[-19, 15, -75, 50, -51, -35]: -75
[[6, 32, -26, -47, 68, 15], [-39, 11, -25, -43, 60, -4]]: -25
[-27, -38, -8, 51, 4, 60]: -8
[[-21, 43, 21, 58, -14, 64], [-48, -35, 18, 29, -36, -53]]: 18
[[-26, -69, 12, 12, -32, 5], [-1, -11, 10, 10, -7, 22]]: 10
[-33, -64, 17, 54, 67, 2]: 17
[-33, 61, 40, 56, -12, 8]: 40
---
5211  6990  5773  9293  5105  3962  6829  6814  6234  6114
6594  6742  5941  6058  1911  5651  7321  6293  6338  6121
5538  7041  5822  8650  3537  4075  6938  6634  6262  6050
8103  5940  6058  2141  3287  9111  7713  6156  6391  6532
5839  6490  5795  7483  7173  5944  6974  6894  6235  6416
5908  6569  5816  7352  6484  5829  7043  6817  6251  6363
: 6532

42  45  19  75  57  49  61  52  34  48  45
19  44  36  44  47  56  52  28  55  71  45
59  48  28  77  56  44  58  58  31  35  49
21  52  35  46  55  61  53  49  58  72  32
27  47  54  29  50  60  45  49  66  70  36
58  54  72  23  48  51  37  62  63  46  41
: 32

101  140  147  111  102   90  126  137  149  116   91   94   62  120  108  142
101  111  130  106   93   92  117  113  104  130   89  111  115  104  111  115
 46  127  151  116   79   88  103  127  118  118  104   73  103   47   74   70
111  113  131  125  140  208  132  115  102   59   92   94  147   73   83  121
 67  115  101   66  102   92   33  113   88  122  148  101  180   64  114  140
139  118  122  114  105   95  109  112  120  138  111  117  143  113   97   91
113  115  120  104  111   99  105  112   95  119  119  116  108  100  118  116
114  118   94   98  135  100  135  111  143  128  102   99  129   93  129  118
 82  118  166  115   76   91   83   87   82  134   20  102  114   87  126   66
102   95  122  104   80   78   97  108   57   72  111  118   76  108  114   94
108   91  114   90  112   99  113  107   84  113   88  160  105  121  122  117
: 66

231  793  327  893  648  453  646  928  625  315  659  531
662  672  653  487  658  682  482  461  615  497  546  553
637  584  319  688  423  242  898  439  499  573  168  668
422  407  256  611  381  368  660  626  537  593  546  574
 90  715  677  805  809  726  322  950  587  451  922  418
366  361  537  538  503  510  551  534  455  842  517  559
467  177  515  453  383  512  607  479  386  977  480  606
: 418

 362   150  -208  -716  -813  -188   179  -162  -414  -128   205   504   667   507   328   394
 220   -91  -609  -864  -367   173   -51  -395  -221   120   424   652   559   361   366   380
 348   621   620   390   337   409   275    10  -449  -866  -559    94    67  -337  -315    30
 177  -195  -384  -105   227   510   652   477   332   380   347   142  -240  -743  -792  -147
 326   391   347   109  -296  -786  -741   -71   150  -245  -376   -59   253   546   662   449
-550  -864  -446   143    -5  -381  -255    94   395   640   576   378   349   394   242   -58
 141  -237  -748  -782  -148   171  -196  -399  -113   215   517   660   491   330   395   353
 340   387   290    24  -429  -852  -600    64    96  -328  -335    15   338   599   627   407
-168  -681  -830  -245   184  -135  -399  -160   185   480   661   531   335   376   366   180
: 353

100   66   56  170  132  166  138  161   49   60  118  210   77
106   83   62  171  122  162  157  144   61   64  114  204   70
104   77   62  171  124  164  151  149   56   65  114  205   73
 99   68   59  170  131  165  143  157   50   61  116  209   77
 97   59   54  171  135  168  133  169   42   61  119  214   80
101   73   60  171  128  165  146  152   54   62  115  207   75
 99   61   55  170  134  167  135  164   45   61  119  212   76
: 80
---
567  141  685  563   37  301  493
353  238  398  962  703  190  271
: 398

194  228   71  165
116  214  211  208
 95   31  199  244
: 211

  6  279  644  957  110  781
267  769  832  882  367  661
561  441  530  488  951  679
: 832

4571  4449  4392  1853  5073  3725  4096
1595  1151  2530  6253  3127  1758  9156
: 2530

598  434  653  743  727  440  715
236  720  776  304  682  483  345
: 776

 954  -749  -391   519   443   -27  -121
  85    48   231    97    79   165    62
 544    19   -41   253    47    37   197
: 231

 823   688   584   714   567
 495   746   567   707   572
 627   702  -581   572   448
: 567

-28  -34   27   50
-33  -32   25   47
-20   -5   46   27
: 25

-749   152  -595  -112
-716   839   515  -742
: 515
---
182  183  150  162  238  168  175
176   56  239  159  152  236  162
gives 175, 176

  4  -30   -8   12   37   -5    9 gives 9, 4

 816  -313   -27   136  -450   273  -673 gives -673, 816

9  2  9  2 gives 2, 9

16  11  77  67   1  15 gives 15, 16

 856   200     6   351   453  -572 gives -572, 856

 41  185  143  187  253 gives 253, 41

6550  5871  8038  3882  3246 gives 3246, 6550
---
Input:
[[ 72   4  -6 -16]
 [ -6 -15  15  14]]
Output: 72, 15

Input: [ 64 -54 -25  20]
Output: 64, 20

Input: [70  0 79 34 29]
Output: 79, 70

Input: [27 27 33 69 23 37]
Output: 69, 37

Input: [ 19 -25   1  76]
Output: 76, 19

Input: [ -6  14 -65   1  21]
Output: 21, 14
---
-4,35,-4,29,-58
63,-67,54,-27,-18
>> -4

33,10,65,8,-19,71,17
-29,-60,35,-38,44,44,-14
>> 33

7,-8,62,4,17,71,13
-5,-15,65,0,33,66,5
>> 7

53,24,-13,-12
71,3,3,-18
>> 53

-70,-41,64,38
-6,11,77,-74
>> -70

55,65,-40,-12,-61
-26,-47,52,28,-1
>> 55

68,43,-31,60
-56,27,77,-11
>> 68

60,39,31,47,13,23,53
46,68,63,28,28,24,29
>> 60

18,-21,-1,-33,-76
23,-35,-12,1,55
>> 18

26,-20,63,61,34,-28
46,-70,48,62,38,74
>> 26
---
[-77  46  37  40  16  21  34] gives 34
[ -9 -27  69 -31 -51  -4   5] gives 5
[ 25  30 -10  -9  46  32  60] gives 60
[ 34 -78 -18 -68 -46] gives -46
[-75  14 -37 -39] gives -39
[-18 -39  65 -50] gives -50
[ 58 -55  11  77 -45] gives -45
---
0.4	-0.4	1.4	0.4	-2.1	-1.0	-1.3
-1.0	-0.9	0.5	-0.5	1.8	-0.6	-1.9
result: -1.0

0.16	0.10	-0.09	0.01	-0.05	-0.11	-0.10
0.04	0.17	0.06	-0.13	0.00	0.04	-0.01
0.06	-0.02	-0.03	-0.08	0.05	-0.05	0.04
result: -0.11

3.562	-17.334	-10.364	16.833	18.291 result: 16.833

51.2	191.0	-157.1	-59.0	12.6	-173.6 result: 12.6

0.83	0.60	-0.45	-0.39
-1.20	1.44	-0.89	1.02
-1.73	-1.66	-1.06	-1.57
result: -0.45

-1.585	-0.776	-0.881	-0.622	1.495
-0.921	-0.961	-0.984	-1.887	-0.725
result: -0.622

-1.0	0.6	-2.1	0.4	-1.7
0.8	-1.9	1.6	-2.1	1.0
result: 0.4
